118,159,108,104,149,103,96,175,147,183
103,188,141,101,156,108,115,189,132,160
132,196,135,95,154,109,122,187,130,167
:
132,196,135,95,154,109,122,187,130,167
118,159,108,104,149,103,96,175,147,183
103,188,141,101,156,108,115,189,132,160

193,82,96,160,196,169,122,148,115,164,85
155,125,127,151,120,178,98,99,148,147,104
137,124,122,125,133,131,125,130,132,132,127
:
137,124,122,125,133,131,125,130,132,132,127
193,82,96,160,196,169,122,148,115,164,85
155,125,127,151,120,178,98,99,148,147,104

121,128,152,138,164,131,108,128,72,104,143,120,124,110
143,151,105,152,189,179,123,105,124,120,138,100,125,134
:
143,151,105,152,189,179,123,105,124,120,138,100,125,134
121,128,152,138,164,131,108,128,72,104,143,120,124,110

85,86
173,181
196,181
81,59
:
81,59
85,86
173,181
196,181

137,91,110,105
203,147,125,199
205,152,125,206
159,113,95,144
166,109,128,138
154,100,96,128
141,131,136,138
154,139,107,161
144,91,105,111
:
144,91,105,111
137,91,110,105
203,147,125,199
205,152,125,206
159,113,95,144
166,109,128,138
154,100,96,128
141,131,136,138
154,139,107,161

109,65,79,108,105,97,96,135
114,66,96,110,135,79,69,151
109,79,73,111,106,107,98,120
104,67,77,91,115,130,124,134
119,62,95,128,118,93,67,128
109,82,69,104,96,104,98,123
98,68,69,97,116,98,100,133
:
98,68,69,97,116,98,100,133
109,65,79,108,105,97,96,135
114,66,96,110,135,79,69,151
109,79,73,111,106,107,98,120
104,67,77,91,115,130,124,134
119,62,95,128,118,93,67,128
109,82,69,104,96,104,98,123

123,125,117,127,120,123,122,120
99,113,65,123,83,97,94,84
97,112,62,122,80,96,92,82
117,122,104,126,111,116,115,112
98,113,63,122,81,96,92,83
99,113,66,123,83,98,94,85
97,112,61,122,80,95,91,81
98,112,62,122,81,96,92,82
102,115,73,123,88,101,98,90
:
102,115,73,123,88,101,98,90
123,125,117,127,120,123,122,120
99,113,65,123,83,97,94,84
97,112,62,122,80,96,92,82
117,122,104,126,111,116,115,112
98,113,63,122,81,96,92,83
99,113,66,123,83,98,94,85
97,112,61,122,80,95,91,81
98,112,62,122,81,96,92,82

126,135,125,50,125,181,135,148
65,158,170,128,154,113,153,83
101,178,147,140,140,122,144,54
123,181,135,148,128,134,127,48
143,113,51,134,180,131,152,120
150,59,89,175,154,136,145,117
134,127,48,122,180,136,149,126
155,134,144,118,151,60,88,174
:
155,134,144,118,151,60,88,174
126,135,125,50,125,181,135,148
65,158,170,128,154,113,153,83
101,178,147,140,140,122,144,54
123,181,135,148,128,134,127,48
143,113,51,134,180,131,152,120
150,59,89,175,154,136,145,117
134,127,48,122,180,136,149,126
---
139,118,119
138,136,133
51,149,152
138,136,132
165,191,170
:
138,136,133
51,149,152

97,89,77,97
123,190,124,199
172,137,181,90
:
123,190,124
172,137,181

68,88,131,144,133
119,143,105,163,148
119,87,149,115,120
86,165,96,147,153
:
119,143,105
119,87,149

128,88,104,166,93
94,197,179,50,159
121,129,135,136,114
114,108,106,153,127
:
94,197,179
121,129,135

106,91,139,122
158,149,168,121
103,184,109,153
144,52,123,183
198,141,122,134
:
158,149,168
103,184,109

68,157,156,134
84,155,181,128
82,152,163,131
88,150,160,130
87,150,160,130
:
84,155,181
82,152,163

145,86,135,77
79,177,135,145
89,163,102,119
189,120,129,106
83,144,164,108
:
79,177,135
89,163,102

127,125,157,147,166
126,128,154,125,191
124,139,146,119,147
138,125,162,114,145
:
126,128,154
124,139,146

118,186,116
122,80,125
134,85,204
126,80,117
:
122,80,125
134,85,204
---
135,143,98,74,151
139,142,158,76,157
133,128,101,80,156
138,192,134,144,116
110,105,155,118,129
116,108,130,160,138
162,106,152,145,79
:
139,142,158,76,157
138,192,134,144,116
116,108,130,160,138

72,48
116,165
158,172
:
116,165

98,98,114,138,143,189,117,78,143,102,134,132,132,82,180,121
154,62,105,128,177,159,79,108,108,123,128,144,188,111,120,92
:
154,62,105,128,177,159,79,108,108,123,128,144,188,111,120,92

131,170,66,92,159,138,164,114,83,93,135,111
103,125,126,139,117,125,119,138,129,134,152,139
140,166,88,98,150,136,159,134,108,114,128,110
:
103,125,126,139,117,125,119,138,129,134,152,139

130,143,180,101,163,86,139
58,101,118,123,112,157,130
:
58,101,118,123,112,157,130

124,161,117,145,103,129,134,112
94,115,140,126,139,146,145,119
136,100,128,102,143,127,110,149
101,167,134,156,116,151,167,99
129,113,139,121,147,133,134,135
129,88,102,93,111,99,64,151
109,101,145,131,147,128,138,124
145,149,111,129,108,120,114,130
:
94,115,140,126,139,146,145,119
101,167,134,156,116,151,167,99
129,88,102,93,111,99,64,151
145,149,111,129,108,120,114,130

114,137,195,153,101,138,147,161,119,134,174,178
130,147,187,157,110,121,150,173,141,119,162,201
120,135,171,161,96,147,120,169,98,110,164,177
:
130,147,187,157,110,121,150,173,141,119,162,201

127,130,157,197,198,200,200,200
130,127,126,126,129,193,199,199
128,129,127,128,128,128,156,200
127,128,184,197,201,199,197,200
127,129,128,166,199,197,200,200
129,129,146,199,198,200,198,198
:
130,127,126,126,129,193,199,199
127,128,184,197,201,199,197,200
129,129,146,199,198,200,198,198
---
91,79
160,53
:
91,53

151,67,103
159,58,141
149,61,121
92,139,169
121,99,101
:
151,58,121

147,171,66,154,176
153,192,57,89,206
158,185,69,80,197
:
147,192,69

148,51,99,49
107,111,188,196
87,105,133,114
:
148,111,133

101,179,56,146
76,177,76,116
:
101,177

97,112,186
162,153,115
:
97,153

102,132,94
83,137,63
:
102,137

67,84
87,60
159,179
144,105
:
67,60

156,118,90,92,100
127,155,207,156,120
:
156,155
---
120,129
147,192
149,155
130,95
153,144
:
120,192

152,79
69,117
:
152,117

101,75,205
68,145,137
:
101,145

113,174,186,124,78
139,197,120,112,193
:
113,197

107,129,81,102,172
133,162,50,176,119
:
107,162

132,115,82,61,164
125,139,162,182,98
150,143,72,127,102
:
132,139,72

152,182,139
50,135,156
200,156,118
:
152,135,118
---
141,118,99,120,112,139
147,129,86,121,109,149
116,169,146,147,168,124
137,142,123,168,88,156
119,100,149,138,55,135
149,67,117,124,134,116
114,123,142,94,77,122
122,157,114,115,50,158
120,178,103,104,113,151
160,141,66,136,165,153
156,70,82,104,117,124
146,94,138,175,172,122
:
120,178,103,104,113,151
116,169,146,147,168,124
122,157,114,115,50,158
137,142,123,168,88,156
160,141,66,136,165,153
147,129,86,121,109,149
114,123,142,94,77,122
141,118,99,120,112,139
119,100,149,138,55,135
146,94,138,175,172,122
156,70,82,104,117,124
149,67,117,124,134,116

118,114,181,131,106,106,104,116,72,137,175,90,189,182,141
127,110,115,91,100,115,135,99,149,98,92,159,110,121,95
142,145,117,129,153,129,120,146,146,124,115,148,104,125,140
99,137,129,128,123,121,114,128,109,125,152,97,148,127,110
:
142,145,117,129,153,129,120,146,146,124,115,148,104,125,140
99,137,129,128,123,121,114,128,109,125,152,97,148,127,110
118,114,181,131,106,106,104,116,72,137,175,90,189,182,141
127,110,115,91,100,115,135,99,149,98,92,159,110,121,95

189,96,138,167,133,101
141,130,184,93,153,110
128,95,97,165,102,118
80,70,80,80,121,127
93,127,87,164,129,88
143,158,121,188,170,74
107,126,83,103,164,134
:
143,158,121,188,170,74
141,130,184,93,153,110
93,127,87,164,129,88
107,126,83,103,164,134
189,96,138,167,133,101
128,95,97,165,102,118
80,70,80,80,121,127

115,208,106,173
150,106,118,133
170,130,110,130
135,114,87,87
:
115,208,106,173
170,130,110,130
135,114,87,87
150,106,118,133

116,100,93,107,80,131,75,84,169,138
166,116,184,174,176,83,193,171,59,176
144,124,149,154,186,69,187,169,73,169
:
144,124,149,154,186,69,187,169,73,169
166,116,184,174,176,83,193,171,59,176
116,100,93,107,80,131,75,84,169,138

137,193,162
130,78,120
124,48,101
125,92,113
129,86,119
130,81,120
129,186,144
:
137,193,162
129,186,144
125,92,113
129,86,119
130,81,120
130,78,120
124,48,101

144,126,159
151,160,101
79,71,196
:
151,160,101
144,126,159
79,71,196
